[ 40  26   4   9  34 -23   7 -25  19 -13 -16 -48 -11 -13 -40 -10 -33  22
   6  16  21 -10  24 -22 -10 -12 -20 -10  25  -5  13   7  13  -2  11  11
 -21  -2  -2  17   5  -6   9]
4
[ 39   9 -13  15 -49  -7 -23  30   4 -17   6 -17  17  23 -39  -2 -12  35
   1   5  -9 -15   2  -5  -5 -31  33 -16  -2  23  -4  -5  11   9  -4 -16
   5 -21   2  24   7  26   0]
9
[  1 -43   9  12   8   3  -7  -9 -31  27  27   0  22  45  25  26  12   4
  11 -35 -19  20 -62 -14 -29 -16 -24 -60  -8  11  22  17 -23  -4  46 -16
 -29  -6  -1 -38  32   7  -8]
3
[-14   3 -31  -4  31  14   7  14   8  -2  28  27  -1 -33  28   2  54   9
  -2  36   2  -2 -27 -21  24  30 -17  20  -1 -46 -47 -31  13 -14 -22 -13
 -34 -12 -23 -29  21 -15   3]
11
[-31  10 -23   0  16  18 -13 -20 -20   5  36  19  20  -4 -15 -37  -3  29
  26  -3  34  12 -11  -4 -70  -4 -29 -25  -8 -14  33 -19  -3  -2  70   9
 -17   7  -7   1 -40 -44 -19]
11
[ 53 -15  -9   0  24  36  23 -43   3  25  14  -1 -28  24  41 -14  -8  10
  11 -16 -64  -8 -27 -11 -18  -6 -14  -9 -10   5  -1   2  -8  18  21  -5
 -34  15  27   3  19 -31 -11]
1
[ 31 -52   1 -24  -9   7  -7 -29 -31  30  14  11   0  50  59   7  -6 -30
   1 -23 -18  21 -33   0  -2  -6  21  -7 -20 -29  -7  -8 -23  25 -18   1
  31  20 -12  -8  20  15  -1]
10
[-32  23 -15  11 -16 -16 -18  53 -36   6  40  28  -7   8   7  36  34 -10
  13 -21   8  -2 -14 -12 -50  23  -4 -13 -26 -33 -16 -38  10 -30 -20 -36
 -40  16  10  -4  42 -31   4]
2
[ -2 -37  26 -29  -5 -16   3  33  -3  49  18   9 -14  60  24   8  10 -56
  -4 -22 -11  29 -35 -19 -89  29  13 -15   1 -34   4 -10  23  -4  44 -23
  15  14   8  38 -16 -30  14]
5
[-14  -8 -33 -11  -5  30  26   1 -44  17  30  12 -43 -18  11  32   2   4
   1   5  15  37  -2 -36  53  27  -8   5 -34  -3 -34 -20   5  23 -21 -29
 -24  31  15 -16  -3  -5  19]
8
[ -7  15  23  14 -20 -15  16  35  51 -17 -18   3 -12  11 -20 -10  -9  -1
  15  10   1 -30  21  12 -26   0  25  15   8  57  -6  39  27 -27  50  -8
  41 -15  13  21 -32  18   6]
0
[-12 -20  30   3  30   2  -9   6  26 -23 -53  -2   0  13  -3  -2  37  -2
 -16  -4  -6  52  -3  29 -53   1 -12  12   8 -12 -15   7  11 -24  11  -2
  42  -8  -2  -1  10  -7   7]
4
[  1 -12  20  17   2 -13 -23  15   6 -21 -22  -8  28 -15   8  20  22   4
 -16  -8 -14   5   5   9  -6  -7   5 -10  -2 -24  21   1 -17   2  11 -25
  31 -13 -14 -24  -1  14 -14]
3
[  9   0  -6   6  13 -21   3 -29   7  -7  58 -37   4 -10 -39  18  -1   0
 -16   9 -16   2 -29  -6   1   4 -12  -9 -10  -9 -23  -2  25  16 -25   3
 -30 -29   6  30  -3 -16   3]
0
[ 22  14 -43 -20   8 -19  -3  -3  29  -4   3 -20  15  10 -22   9  10 -28
 -31  -1 -57  50  11   5  13  -2   7  18  23 -42  13 -28  36  -3 -15  29
 -20  -2   7  47 -13 -55  -8]
6
[ -2  -9   1  -3 -10 -13 -19 -43 -10  -4 -10   3 -17   2 -21 -28 -24 -11
  11   2  35  32  14  13 -26 -32 -33 -35 -10  27  20   4 -26   0   3  20
 -20 -22  31 -17 -27 -28 -24]
8
[ 58  37   4  -5 -10 -16  -3 -23  11 -40 -79 -38 -25 -27  -3   0 -12  31
  -7  30  -3  21  38   2   6 -11  47  -5   5  15  11 -13   7  35 -52  26
 -14  10  35  11  17   4  18]
1
[  -5   40    1   -8  -24    3   -9  -11   39  -14 -102   10  -20   -3
   20    7   16   29  -32    3  -51   23  -15  -19   19   26   16    4
    8  -15   -3  -21  -41   -7  -13    5  -14   -2   10  -20   50   16
   -9]
11
[-22  15  13  11  -6   0  16 -52  -6 -17 -39   6 -12 -23 -57 -15 -31  -2
  33  19  23  24 -37  35  25 -14 -41 -36   7  19  15 -20  31  14   5  21
 -46 -15  -6 -13 -40  29   5]
4
[  9  15   0  -9   0  -2   9 -50  21  -7 -58 -45  13  -6 -17   9 -11  -7
 -46 -21 -21  38 -46   1  17 -36  12   8  10 -65  25 -28   3   6   5  14
 -31  32  27  27  30 -10   9]
1
[ -7  12   4 -34 -10 -15   4 -14  30   8 -36  -5   4  28  36  -6  22  27
   9  16   1 -22  36 -14 -79  38  -8 -60 -17 -37  41  15 -12  31  38  10
  80  17  -4  18 -57  -9   3]
3
[ -3   0 -23 -19 -10   6 -11  14 -33  25  31  25   7 -10  34  27  19 -17
 -45 -40 -35   3 -10 -12  16  35  11   4 -14 -32  -3 -18 -31  20 -45 -44
  15  15   4  -3   0 -20 -51]
7
[-36   5   0  -2  -9 -14 -25  -9  14  -6 -20   6   7  47  -6   9  42  -6
  -3  11 -12   7  11  -3  10  33   9  -8  14   9  -3   4   2  -3  18  -2
   2 -13 -16  16  32   5  -3]
6
[ 10  -9   0 -22  -4   6   4  34 -15  17   0  20   3   6  29   4   3  -8
 -14 -15  -7   0 -12 -10 -21  10  22   7   3  -7  -4  -9 -16  -6  19 -24
  22  10  -6 -14 -18  -4 -17]
7
[-18  33  -7  11 -25  -3   1   7  14 -18 -21   4  23  10  38  25  -1  -8
 -12 -13 -34  15 -17  25  18  -5  20 -16   1  67  -6  26  -6 -41 -33  28
  18 -17   0 -40  24  11 -17]
10
[ 18 -12   4  17  48  21  -5 -17   6 -34   5  -8 -20 -50  17 -19  -9  -8
  29  13   0  16  29  35  53   4   3  30 -10  15  -5 -17  47   5 -33  30
 -15 -13 -30 -35 -22  14   9]
4
[  6   2   1  -4 -21 -17  -6  42  -6  30  42   8  22 -21  27 -18  21   6
  11  20  22  -3   1  17 -23 -10  33   3 -10 -21  -9  -8 -13  14  -6  -1
   0 -17   4   9   8  -3  10]
2
[ 58  -9   2   8  -1  -4   3 -29  53   9 -29 -26  -6   9  -7 -49 -41   6
   8 -16 -54 -13  -8  -6 -23 -19  21 -28  21  46  23  14  -3  44   3  25
 -12 -50  13  41 -16  -2 -12]
6
[-12 -41  -2   0   9  -9  17 -14 -27 -13  -8   1  -2   7 -25  34  44 -36
  26   6 -31  35  -1   2  13   0 -30  -9  21 -15  12 -27  32  -3  25   9
 -30   2   9 -11  -9 -46   6]
11
[ -1 -20   7   0   4 -20 -10   1 -29 -29 -13 -11 -15 -19 -40  34  -3 -15
  -6  -9   7  31   1  -5  14   0   0  29   5 -31 -10 -42  25   8 -23 -11
 -31   3  -1  13   8  -3  21]
7
[-13  26 -14  -7 -21 -25  13  34  22  21 -59   3 -37 -18 -12   0  -1 -14
   1  22  26  26 -47 -14  25  -9 -21  25  12  48 -18  25 -18 -22   3 -25
   4  29  13  10   2  37   7]
4
[-24  21 -25  -9 -16  -6 -20 -22 -44 -22 -15  20   5  14  -1  -3  -6  -5
   1 -56 -12  58  11  19 -21  14 -11 -50   0 -11  35 -54 -39 -26  34  29
 -83 -26  21 -44  24 -23 -20]
10
[-26  39 -29 -17  -4   4  32  14  -5   4 -43  35  -3 -32  50  -6   3 -12
 -32 -30  24  31  11  -1   1   7  -4  17   8 -31  -9  -7 -39   4 -14  -1
  14  12  35  -9   6 -27 -23]
10
[-22  -4   3  -8  14 -22  25  26  38 -49 -31   4  -7   1 -16  11  -3   4
  23  17 -31 -14 -29   4  66 -12   3  25   8   9  26 -11  24   3  52  18
 -35 -43  -2  16 -87  21   1]
3
[  5 -45 -18 -19  -1  10  -4  32  13  38   2  11   3  24  59 -30  23  12
  -8  13  15  27  -1 -21 -38  -8  24  19  -1  22 -23  26 -21  -2  -1  16
  60  15   2  -8  44 -10  16]
11
[ 25  12   1   9  -6  -3  -5 -25  -5 -12 -67  -6  14  22 -18  -7  36  25
 -11 -35 -27  -7   7   5 -27 -18  16 -40  29 -23  25 -11 -36  -1  55   9
 -23 -25  25   2  52  -9 -15]
0
[-21  -2  21  -1  -8  -2  -8  11  -9 -10   1 -15 -20  24 -26   7  -5  -1
  -3  -8 -32  -5  16  -4   6  -3  -7   4 -17  10  10 -14 -26 -23  -4  13
 -29 -15  10 -10   5   6  -7]
9
[ 44  14 -28   8  50  -5  17   2  30 -32 -42  -1 -12 -30  17 -19  -1  -5
   5  -8 -38   7  60  15 -16  -8  14  25   5 -12  31  20   1   7 -26  37
  41   1 -16  12 -27  -5 -18]
6
[-61   0 -15  -3 -17   2   7  29 -34 -14  21  -1 -14 -17 -29  -6 -26 -21
 -16 -12   7  60 -23  10 -14  12  15  -9 -54  41  25  -9 -26 -16 -12  -4
  12  26   5 -26 -36  33   5]
1
[ 11 -34  11   8  33  55   1 -23 -43  57  16   8  31 -21  67 -20  -4  17
 -21 -51  -8   4  -1  -6   3 -18   6   6  -9 -79  43  -9 -31  51  16  -1
  -5  30  -4  -4   6 -12 -12]
3
[-19  -5 -24   8   3   9  10  -5   3  30  11   9   2 -20  25  -3  -4   4
  -1 -25   2  40 -36 -10  64   6 -34  26  23   8   5  -8   5  21  69 -14
 -77 -10  20   8  -2 -20   2]
3
[-10   9 -26  -5  24  21  24   8 -30  25 -30 -13 -13 -49  24  32  22 -13
 -37 -12  31  41  -2   9  26  26  14  42 -14  13 -26  -1  14   7 -50  -2
 -14  59  -3  11  11   3  -1]
5
[-21  11  -7   3  -7   5  -8 -21  18  -3  15 -29  14 -14 -25  12 -25  -2
 -36 -15 -31   5   4 -19  20  -4  -6 -25 -11 -18   4 -18 -18   5 -32   9
 -48 -13  10 -11  36   0 -20]
6
[-27 -13   9   2 -17 -25  -7  -6  -3  -7  17   6 -17  13  18  27  -8 -39
  10  -4  -2   2   1   1  48  10 -18  14 -18 -11   3 -11  12  -1 -20   9
 -78  -7  10  -1   7  12  -6]
2
[  1  -7 -20  14 -21 -19  -7  25  30   0 -30   1   4  30  29  -6  16   0
  33  10 -26  19 -21  -2  10 -47   9  14   1  29  26  35  -6  -7  42  25
  37  -2  11  21   7  16  26]
3
[  2 -30   6  14  10  21   5 -39 -27   9  19 -29  -6  15  12 -22 -23   2
  -6 -32 -25  63 -12  36 -13  -1   9  15 -24  53   6   7 -11   8  44  22
 -36  14  14  -2   2   0   7]
1
[-12  44 -13  16 -11   0  -7  -9 -22   0  11 -18  -8 -30  -4  -3 -27  16
   3  11  -5  13 -43  -9 -21  -6  -4 -21 -34  16 -13 -22 -33  28  -5   7
 -15 -15   0  -5  12  -6  -5]
5
[  7  23 -45  22   3   2   4 -13  15  -6 -33 -18  16  -7  44  -2   5  22
 -14   2  -9  -6  55   7  25   5 -19  16   1  29   7  35  -3  -4  10  29
  32  24 -16  -8   7  -1  -7]
3
[-18  18   4   3 -21 -33 -20  39  21   0  62   6  -4  -8  39  22 -37   5
  59   8 -10 -20 -23  -4  45 -18  34   3 -13  28  29  -4  31   1  36   9
  -1  -9  -3 -25 -12   2  19]
3
[  0   7   4 -10 -13 -43  -9 -17  16  -9   0  -1  -9   1  15   9  10  -8
  18  15 -11   1 -41  14  63 -12  -7  12   5  -7   2   5  -3  26  -9  17
 -15 -36  -6   9  -9  24 -11]
9
[  6 -71  24  10  10  31  -3 -42   4  41  -7 -27  32  45  17 -12  34 -18
 -35 -14 -54  12 -50  15  -2 -21 -10 -10  -7  10 -27  26 -36   1   3  13
 -40 -18 -14   4  41  38 -17]
6
[ 34  -8  10  -5  21   4  19 -10   0  48 -11 -36   6   5 -57  -6   1  40
 -46 -20  20  -3  32  -6 -92   5  -3  -1  24   0  -6  26  -7 -18  15  -7
  -5  28  18  52  25 -19  10]
0
[ 28 -19  -1  16  -5  -1 -24  -2  -7  12  69 -34  17 -20  66  -1   6   7
  36  15 -12  16  22  24  19 -18  12   4 -14  17 -18  19  39  27  -2  31
  -4   2  -6  -8  15  -2  21]
4
[ 16 -20  20  -4  11  41  19 -35   2  23 -46  -1  -6  39  11  -4  25   6
 -15 -18   1  -4   4 -15   9   8  20  -4   4   5  -7  17 -29   1  22 -20
 -10   9  17   8  42  24 -10]
7
[-24 -39   2  11  18  -5   1  27  -5  -5  42  -7 -10  40   7  -7 -23  13
   8  -9  11  18   0  -3  12   3  14  44 -37  29  -6  16  -5 -10  50   6
 -29  -3 -11  11 -18  45  19]
3
[  2 -33   5  -5  -3 -10  12  -1 -19  35  59  -5  -1  -6  41  -6 -10 -46
 -18 -11 -14  40 -53   1   5  -1  13  -2 -16   8  -5  11  -5  40 -34 -17
  18   3  22  -1  -4 -17  -5]
1
[-12   4 -10  -7 -15  23  -3   7 -12 -27 -62   8   8   2   5  19   4  42
   1   5  -6   5  -5  -3 -16 -21  22 -15 -18  31  16   1 -13  -6  -7  17
  21  36  -2 -30  -6  19 -18]
11
[  5 -13  13   4   9 -11 -12  18  -6  18  52  49  15  26  29 -29  29  -5
  18   5   3   2 -34  46 -77   0   7  25   7 -20 -24  12  51   6  32   2
  25 -21 -11  45 -51 -32  -2]
0
[ 18  53  11  -6  -3 -18   3  -1  -7  25  44 -12   6 -37 -35  42 -21  28
   1  25  33  10   9  -7  62  -9  32  15  30  22  24  27  12   0  21 -17
 -34  15  22   5  16  -1  -8]
0
[-12  -5 -21   4   0  13  -8 -37  -7  32  28  18   0   8  38 -31   7 -15
   3   3  -2  -2 -45   5  -5   1 -25 -10 -17   1  12  17  -8   3  -6   1
 -14  20 -10   1   0  10 -12]
1
[  6 -65  23 -21   8  20  20 -14  21  28 -16 -18 -31 -31  17 -26 -17  -3
 -33 -13  28  20  13 -10   9  -3  18  29 -14  16 -14  12 -30  53 -27 -27
  17  16  46  10  24  10   7]
1
[ 40   0  27  -8   1  19  -7 -27 -22 -25 -88  13 -47   1  -2  -7 -42  42
  16  10  -8  56  57   0 -29  -2  -5 -11 -17  28  54   6 -57  30  -5  33
 -28  -2  19 -18 -16  30  -6]
2
[-34   1   9  -7 -12  13  -8  18  -5 -16 -22  21   0 -22  -8  21  33  -8
 -37  13 -17  -1  32  24   6  48  -6   8   9 -10 -17 -41  33 -35 -30 -22
 -22  17  -9 -37   6 -14  -2]
1
[-36  -8  19 -16  -7 -12 -13 -16   3   0 -13  30 -18  20  16  14  25 -27
  25   4  19  47 -40   4 -36  26 -39 -27 -11 -39   2 -31   1 -10  38 -11
 -29 -11   0 -27  11 -14  12]
2
[-27  -5  -2 -24  26   3 -26 -19 -21 -43 -83  19 -23 -32 -21  19   0  -5
 -22 -33  17  60  -5   4  -4   7 -41 -14   2 -54  26 -60 -17   2 -15  -9
  -6  18  -2 -50   8 -17 -24]
4
[-13  10  -4 -24   1   4   5  -7  25  -9 -39   7 -10 -24  24   5   1   7
   1  -8  15  33  65  -5 -19  21  -9   1   1 -51  47  -7   8  16  12  22
   1  17  17  13 -18 -22   9]
2
[ 17 -51   3   9  29  15 -42 -18 -12   4   1   9 -13  19  46 -38  17  -6
  39 -22 -39  44  15  12 -58   2 -13  25  -3 -15  24  -3   4  27  60  30
 -29  -8 -21  30 -24 -12  12]
6
[-30 -18  -8  13  17  -6   6  -3  17 -21  33   5  -7   9 -87 -11 -36  -6
  45  31  19 -40 -12  -8 -27 -20 -24   5  -7  25  21  -9  48 -39  16   5
  26  10 -39   9 -49  -2  11]
11
[  7  56  26  19  -1  -7  13   3  25   9  10 -12   0 -38   8  26 -43  19
  -1  17   4 -17  19 -25  12  15 -16   9  17 -33  11  -1  32   9  25 -29
 -19  15   5   1 -20 -18   9]
3
[ 23 -12  -3 -11 -19 -26 -20 -41 -11  16  21   9  -7   3   6  -7  -2  25
  26   9  31 -19 -19  15  25 -20   9 -16  -6   4 -13   0 -24  34  22   7
 -39 -17   7  -9  44  29  -9]
0
[  7 -24  -2  29  -1   3 -11   3  13 -32  72 -24  37  25 -57  20 -43  -6
   4  -1  -3  30   2  -5 -11 -29  -9  13  11   6   2   9  49 -48  52 -11
 -16 -23 -24  11  -1   8  24]
10
[  7 -27 -43 -17  12  -7  16 -10  -9  -3   0   2  15 -48  22  -1  58 -12
 -19  -8 -11  37  20  39  26   2  10  -6   5 -24   3 -17  -9  26 -30   7
  26   3  13 -24  29 -30  -7]
1
[ 18 -25  -5   2   6  -3   2   8 -19 -11 -28   4 -11  -8  -7  10  34 -16
  50  19 -28  19  48  20  -5 -19   0  -3  23  39  22 -18   5 -22  31  22
  23  10   9 -48  11 -55   3]
11
[-31  15  10  14 -24  -4 -29  56  19 -22 -46  22 -15 -26  32 -18  16   1
  20  19  27  31 -10   8 -47   7  -6 -27  -7  52 -27   5  -3 -30  -5 -11
  58 -15 -11 -69  29  23  21]
4
[ -2  40 -17  17 -10  -9   4  12 -35  -7  -1   4 -23 -52 -37  36  16  -3
 -13  11  13  36  35   0  81  30  25  21  10  10  -6 -19  31  -1 -57 -23
 -47   4  11   7  -7  -2  11]
8
[  6  49  -6  17  -3  -8  25  12 -10   8  19  -9   0 -18 -17 -13  -5  17
   9  10  25  10 -24  15  -6  14  28 -12   0  37 -24   1  20 -19  29  11
 -47 -14   0  -5  -3  21  22]
0
[ 39  37  40  36  37   8  14 -39   8   6 -10 -26  -4  -6  -6 -30 -50   7
  31   9  15 -15 -35 -17  -9 -40   8  -3  28 -12  -5 -12  10  18  48  10
 -70 -25   5   3  27 -13  11]
6
[-31 -23 -14  13  26  25  25  27 -15  16  39  34 -11  -7 -44 -30 -29   0
  16   8  42 -42   5  -1   3   2   9  25   6  55  -3   8  44 -17  -8   7
  48   1 -37  -1 -25   5  22]
0
[ -3  51  11  17   3  -5 -14   5  -8  -3 -52  -3 -22 -26  54  -1  19  14
   7  -3  11  72 -54 -16  19   8  28 -17 -24  23  17   7 -57  26   2  -8
 -35 -18  30 -24  18  36   4]
3
[  1 -31  14 -13  -4 -26   5 -11  -4   9 107  -8   9  43  18  23  19 -25
  30  10 -19 -11   1  11 -18  21   6 -24 -31 -11 -20  12   8   0  30 -12
  14 -20  -4  -5 -10  -3  -8]
7
[ -9  22 -24  -8  24   0 -21 -18 -22 -12  30  22  15 -33   0  -4  19  39
 -20 -14  49  58 -18  14 -71  46  -8  -7 -16 -76  -9 -24  20  27  28 -19
  17   6 -33  13 -24  -8   7]
0
[-26 -40  -9 -16  12  14  22  36  -3   0  12  32   4  -5  25  22  25 -17
 -10  15  15 -14  42 -11   6  15  -5  33   7 -26 -21  -5  39 -11 -20  -9
  39  36  -9 -21 -10 -30  -7]
11
[-26  20 -11   6 -26  -9  -3  43   0 -18 -25  13 -20 -36 -26  -6   4   2
  31   7 -10   0 -10  11  15 -12   5  -8 -11  24   6 -24 -19  -7  16 -19
  29  -2   1 -26  -8  20   3]
4
[-28   5   7  -5   0 -17 -33 -18   1   9  23   4 -17 -11   3  34 -33  -3
   5 -19   9  31 -23 -18  24  15 -32  20  -9 -65  21 -45  18   1  36 -22
 -54  27  -7 -12  16 -12  17]
3
[   1   47  -29  -35   16   14  -17  -36  -21   -3   -1   22   12  -35
   25   15    7   11  -26  -28  -14   75   14   15   28   24   23   19
    5 -114   42  -63   -8   26   17   10   10   23   -5  -10   10  -49
  -13]
7
[ 13 -12   3 -11 -26 -17  -7 -18  23  37   7  -1 -16  36  -9 -11 -18 -27
 -15 -10 -15 -18 -43  -8   1  11 -17 -36  -6   2 -20  -8  -2   1 -34 -27
 -17  -2   8   6  22  16 -21]
4
[ 24  33  -5  18  -9  16   5  33  14 -32 -94   9   4  -8  25 -25  15  22
 -20  -3  -8  30  -2   5 -14 -14  42  -4  16  42   4  21 -12 -18  24   5
  26 -27   5 -12 -40  15  -6]
8
